Below is a small trained network, with its code and all its weights. Each question gives an input and a class and asks what happens when units are switched off, that is, made to give their printed mean instead of their output.

import numpy as np


def w(rows, s, z=0):
    codes = np.array(rows[::2]) - 128.0
    scale = np.full(codes.shape[1], s)
    scale[-1] = z or s
    return codes * scale


def f(y):
    return y / 2 * (1 + np.tanh(0.7978845608 * (y + 0.044715 * y**3)))


def log_softmax(a):
    a = a - a.max(-1, keepdims=True)
    return a - np.log(np.exp(a).sum(-1, keepdims=True))


def net(x, mask):
    res = np.array(x, float).reshape(1, 6) / 4 @ E
    y = f(res @ A[0][:, :-1].T + A[0][:, -1])
    res = res + np.where(mask, y, B[0][:, -1]) @ B[0][:, :-1]
    return log_softmax(res[-1] @ U[:, :-1].T + U[:, -1])


A, B = {}, {}
E = w([
[116,100,133,119,105,206,136,247,109],'x0',
[242,141,134,49,81,127,118,136,166],'x1',
[128,127,128,128,128,129,128,128,128],'x2',
[127,128,128,128,128,128,128,127,129],'x3',
[127,107,234,136,127,114,220,122,147],'x4',
[128,127,128,129,128,128,127,128,128],'x5',
],0.013)
A[0] = w([
[129,110,213,129,126,117,199,123,141,180],'N1',
[134,148,125,133,141,77,123,43,139,252],'N2',
[178,133,133,87,105,125,126,130,145,166],'N3',
[128,110,217,130,127,116,194,124,142,178],'N4',
[127,142,69,128,129,135,97,131,119,214],'N5',
[45,121,124,196,160,131,129,125,102,254],'N6',
[121,108,132,124,117,173,131,194,116,171],'N7',
[229,137,133,51,85,126,125,132,159,187],'N8',
[128,143,39,128,128,138,69,132,117,250],'N9',
[115,130,120,138,137,128,122,123,122,165],'N10',
[119,100,134,124,112,200,135,246,113,185],'N11',
],0.014,0.0084)
B[0] = w([
[104,129,183,211,141,135,127,130,139,216],'N1',
[174,149,124,135,191,82,122,105,187,221],'N2',
[127,158,132,133,123,150,93,157,148,186],'N3',
[99,128,190,217,141,135,129,128,138,216],'N4',
[149,130,59,71,123,117,130,126,120,196],'N5',
[131,81,121,117,136,89,247,56,105,245],'N6',
[63,107,129,118,73,158,129,142,92,201],'N7',
[131,175,130,135,121,165,32,174,160,242],'N8',
[152,132,27,48,121,115,129,125,118,236],'N9',
[142,120,116,120,134,108,147,106,125,148],'N10',
[51,104,130,119,50,166,129,148,80,250],'N11',
],0.013,0.019)
U = w([
[248,106,63,44,199,41,205,52,124,234],'0',
[152,100,196,201,210,53,197,59,173,212],'1',
[255,210,72,58,173,104,24,149,191,164],'2',
[177,220,206,209,204,125,35,147,210,124],'3',
[87,56,61,32,65,127,198,105,39,141],'4',
[57,53,198,183,93,158,202,108,48,9],'5',
[112,156,77,34,61,208,37,204,90,107],'6',
[77,147,204,189,71,214,49,213,128,17],'7',
],0.0044,0.0013)

Each question gives the input, the list of numbers given to net, and the class t.
The units are the neurons (one row each of A and B). Each row of codes is followed by its name. A weight is (code - 128) times the scale printed after its matrix; where a second scale follows, it is the last column's (A, B and U).
mask holds one flag per neuron, in row order. A switched-off neuron (its flag False) gives its mean, the last column of its row in B, instead of its output. The means were averaged over made-up inputs and are rounded, as every weight is.
A unit's drop is (log p(t) with every unit on - log p(t) with that unit switched off) / (log p(t) with every unit on - log p(t) with every unit switched off).
The circuit of an input: a set's keep is (log p(t) with only the set's units on - log p(t) with every unit switched off) / (log p(t) with every unit on - log p(t) with every unit switched off). Starting from all 11 units, units are removed one at a time, each time the one whose removal leaves the highest keep (on an exact tie, the one counted first), for as long as the keep stays at least 0.8.
units of the circuit, in order: the units of the circuit, biggest drop first
unit that matters most: the unit with the biggest drop
top k neurons: the k neurons with the biggest drops, biggest first
drop when u is switched off: that unit's drop, to one decimal
input [-2,0,4,-5,-6,-5], class 0: units of the circuit, in order => (N8; N11)
input [6,6,1,2,1,5], class 7: unit that matters most => N9
input [-3,1,3,-3,0,-7], class 2: units of the circuit, in order => (N6; N11)
input [3,3,2,-1,1,-2], class 7: units of the circuit, in order => (N9; N6)
input [-1,-1,8,-2,1,6], class 1: units of the circuit, in order => (N9; N11)
input [8,-4,-6,-8,0,-2], class 4: top 2 neurons => (N4; N1)
input [0,7,-2,-4,3,2], class 3: top 2 neurons => (N11; N7)
input [-5,-5,-3,-3,1,-8], class 1: top 2 neurons => (N9; N5)
input [0,4,-5,5,-5,-3], class 2: top 2 neurons => (N11; N7)
input [-4,6,-6,7,0,-1], class 2: top 2 neurons => (N4; N1)
input [0,-6,-1,-3,2,3], class 1: top 2 neurons => (N11; N7)
input [1,8,1,-1,6,0], class 7: drop when N2 is switched off => 0.5
input [-8,-7,8,-4,2,-3], class 1: drop when N9 is switched off => 0.2
input [-4,1,5,-7,-2,8], class 2: drop when N6 is switched off => 1.0
input [6,-4,-1,0,-6,0], class 4: drop when N7 is switched off => 0.0
input [1,-8,8,6,-1,4], class 4: unit that matters most => N2
